Each row is followed by its class.
[ 10  -3   6   6  19 -31  12   9 -59 -13 -16 -25  -5  -2   3   0 -20 -13
 -15  11  10  -1  -1   5 -10   4  19   9 -12 -24   3   5  12  10   9  16
  -9  -7   5   5  -1  -9   6 -13] | q_283
[ -1  -6  -7 -13  15 -11   8  -3 -34 -11  -6   9  20 -24   3   2  -4   6
   0  11   6  -5  -6   3  18  18  -6   2   6  -4 -13  -2   8   9   8   5
 -18  -1 -15   0   4 -10  -3 -11] | q_774
[  7  -3  -6  -7   5   0  -9   4 -37   0 -30  13   1  -9  11  12  10   2
  11  15  19  -1   1  14  22   7  -6 -18   8   6 -11  -5   1   0  11 -10
   9   4 -24   6 -10   8 -16 -10] | q_774
[ 10  -2   5   1  10 -15   2   0 -20  -5 -10 -16  -1   4   6   6 -10  -1
 -12   7   3  -5   2  -4  -4   1   8   2  -3  -5   9   2   4  -3   5   2
   7  -7   6  -1  -2  -1  -1 -11] | q_283
[ 19   7   7  -6   8  -2  -7  -5  -4 -18 -12  -9 -15   6   5  14  -7  32
  -6  17  -2   4   4 -26   2   2   3 -11  -1   1   8  -4   4 -20  28   1
  29  -4   8  -9   5   5  -6 -29] | q_412
[  4   4   0   2   3 -14   0  10 -23  -5 -16 -11 -13  10   4  -2 -15   8
  -3   3  14   7  18  12  -4  13  13 -16   1  -4   2  -6   3  -4  21   7
  -7   8   0  -1  -5   3   3 -13] | q_283
[ -2   4   6   0   8 -14  -2   9 -16 -11 -12 -13 -22  11   2  -3   5  15
   2  14   8  11  14 -14  -3  -1  25  -3  -3   0   1  -2  -1 -11  21  13
   9  -4   1  -5   4   9   4 -13] | q_412
[-11   4  -5  -4   7  -7   9   8 -21  -9  -3   9   1  -7   5  -4  -1   6
   4   3   7   8   5   2  12   4  10  -6   2  -2 -10 -10  -3   6  15  15
 -25   4 -10  -1   4  -2   6  -8] | q_774
[ 10  -6   4  -5  14  -8  -9   0 -39 -12 -27   1  -2  -9  10  17  15   5
   7  22  13  -6  -1  -2  18  10   0  -8  -3   1  -4  -3   3 -11  14 -11
  22  -9 -13  10  -7   7 -15 -22] | q_412
[ 12  -5  15  -2  15 -21  -6   4 -48 -20 -30 -15 -16  -2  10  15   4  10
  -1  28   5  -2  -3 -22  10  -5   9   1 -11  -7   9   1  -2 -12  16 -18
  31 -18   4   1   0   7 -10 -24] | q_412
[ -2  -3  -4 -12  17   8   7  -3 -28 -12  -9  23  13 -22   4  11   6   2
   3  20   2  -2 -13  -6  26   9  -8  -2   7  -1 -14  -3   5   1   9  -5
   1  -7  -8   2   3  -2  -9 -14] | q_412
[ 23  -3   1  -3   7   1  -7  -9 -10   1 -13   3  17  -6   3  24  -9  -9
 -12  10   0 -16  -1   4   6  10 -15   1   1  -7   6   5  12  -1  -3 -14
   7 -10  -7   5  -3   5 -14  -9] | q_412
[ 17   0  -4  -3   8  -6  -1   0 -21  -1 -11   4  10  -8   0   4  -7  -7
  -2   4  13  -2   0  19   5  10  -9  -5   4  -3  -2  -2   6   9  13  -2
  -8   2 -12  13  -3  -3  -1  -8] | q_589
[ 12  -6  -5   0   1   1  -2  -4 -14   6 -14   6  15  -8   4   2  -2 -17
  -3  -3  11 -15  -1  34  14  10 -22  -4   4  -6  -7   2   5  12  -8 -15
  -2   1 -18   9 -14  -3  -9  -1] | q_283
[ 14   6  13   4  11 -18   2   4  -9 -18 -11 -27 -25  11   4   7 -16  26
 -15  15  -4   9  11 -24 -10  -4  17 -10 -10  -5  15   3   6 -14  21  13
  10  -4  20  -6  10   3   1 -27] | q_283
[-14  -7   2 -13  26  -6  13   2 -34 -19  -2  16  13 -29   3  10  13   0
   8  18  -4  -4 -24 -24  26   4  -2  14  -3  -6  -8   0   3   1   8   9
   2 -11  -5   1  12 -10  -7 -11] | q_774
[ -6  -1  -2  -7  17  -8  14   2 -21 -14   5   1   8 -11   0  -3 -10   0
  -4  -1  -1   3  -4  -6   3   6   7   1  -4  -9  -2  -5   6   5   9  16
 -22  -1   4  -3   7  -9   8  -9] | q_589
[  4  -3   3   2  14 -17   7   2  -9  -5 -10 -18   4  -2  -2   2 -15  -7
 -12   9   3  -4  -1  -1  -5   3   7  10 -10 -11   6   7   7   2   4   4
  -1  -7   6   2   0  -8   0 -10] | q_283
[ 13  -4   4  -5   2   5 -20  -3 -21  -2 -29  13  -1  -5  11  18  21  10
  12  19  17 -10  -9   1  22   4 -12 -15   4   4  -7   1  -2  -9   7 -28
  32  -7 -21   6  -9  13 -20 -12] | q_774
[  5  -2  -4  -9  13  -3   6  -9 -17 -15  -7   7  12 -14   4   6  -8   0
  -3   8   3  -2  -4   0  12  16  -9  -3   1  -2  -4  -4   9   4  13   0
  -5   0  -6  -2  -1  -8  -7  -9] | q_589
[ -2   2   3   8   8 -18   1   9 -41  -7 -22 -12 -11   1   2   3   0  -1
   5  11  16   5  12  12   3   3  16  -6  -4  -4  -3  -5   2   2  16   4
   4  -2  -8   3  -8   7  -3 -10] | q_774
[ -4   6  -5   2   7 -20  12  15 -38  -4 -12  -4  -6   3   0 -12 -22   7
  -1   0  20  12  21  22  -4  12  25 -19   1  -7 -11 -15   7   9  22  21
 -31  11 -11   0 -10   0  17  -6] | q_589
[ -3   0  -1   5   9 -20   2  15 -40  -2 -16  -9  -5   1   5  -6 -10  -6
   0  -5  21   4  15  21   0  12  21  -8  -3  -5  -5  -7   0   9  13   9
 -21   7 -15   3 -12   4   5  -6] | q_589
[ 19   1   1   7  -8 -15  -9   4 -31   2 -26 -19  -5   7   9  15  -6  -7
  -8   3  21  -4  16  24  -6   7   6  -7  -7  -8   4  -2   4   2   4 -10
   1   2 -10   5 -18   6  -5  -3] | q_412
[ 12   6   1  -2  -2   4 -11  17  -4   0 -14   0  -9   6   4   6 -10  16
   1   6  17   1  14   2   3   6  -3 -20   5   2  -2  -5   5  -9  20  -5
   7  10  -6  -4  -6   8  -2 -13] | q_774
[ 16  -1  -1   5  15 -24   5  11 -66  -4 -32 -13   8  -4  12   3 -19 -19
  -7   7  33  -6  20  36  -2  20  11  -7  -5  -9  -6  -7  10  16  14   3
 -21   5 -22  14 -16  -5   1 -12] | q_589
[  0  -2   7  -6  18 -15   1   8 -39 -20 -18  -4 -12  -5   8  12   6  16
   3  21  11   0  -5 -16  14  12  17   0  -7  -1  -4  -3   3  -3  19   2
  15  -6  -6  -1   1   6  -4 -17] | q_412
[-33   1  -5 -10  21 -10  14  10 -33 -20   0  21  -1 -16   1  -8  14   9
  15  13  -1  17  -7 -13  19   0  25   6  -2   2 -15 -13  -4   6  19  19
 -15   2  -5  -2  12   1   8  -4] | q_283
[ 18   2   6 -13  16  -1   3 -10  -7 -21  -5   0   8 -11  -1  12 -13  19
 -15  15 -10  -3  -8 -24   8  10  -4  -2  -2  -3   7   0  14  -7  15   7
   2  -6  11  -9  12 -10  -1 -26] | q_412
[  8   0   0   1   4  -8 -14   7 -33   0 -29   9 -11  -1  13  10  16   1
   9  14  19  -6   5  14  15   1   3  -4   3   4  -5   4  -5   0   9 -12
  18   0 -19  10 -12  14  -7  -8] | q_774
[  9   0   5   1  12 -17 -12   1 -32  -9 -20 -10  -1  -3   8   9  -6   2
  -7  13  11  -4   5   1   1  13   0  -1  -3  -6   5   0   7  -3  10   4
   8  -2  -6   1  -3  -2  -6 -16] | q_412
[-10   2  -7 -11   7   0   3   1 -16  -8  -5  17  10 -18   1   1  -1   5
   7   8   8   2  -1   7  17  16  -3  -9   6   3 -18  -9   6   2   9   6
 -13   4 -12  -2  -1   0   2  -8] | q_774
[ -4   0   5  -4  22 -22  16   7 -40 -19  -7  -8  -5   1   3  -3 -28   1
 -14   6  -1   2   5  -9  -4  11  22  11 -10 -15   9  -7   8   6  17  26
 -21  -5   8  -5   9  -8  11 -12] | q_412
[ -3   0  -3  -6  22 -19  15   7 -33 -16  -7  -3   3  -9  -5  -5 -20   2
  -6   4   5   7   3   5  -6   2   9  -1  -4  -9  -3  -5   8   4  22  24
 -26   1   0   8   3  -3   9 -15] | q_283
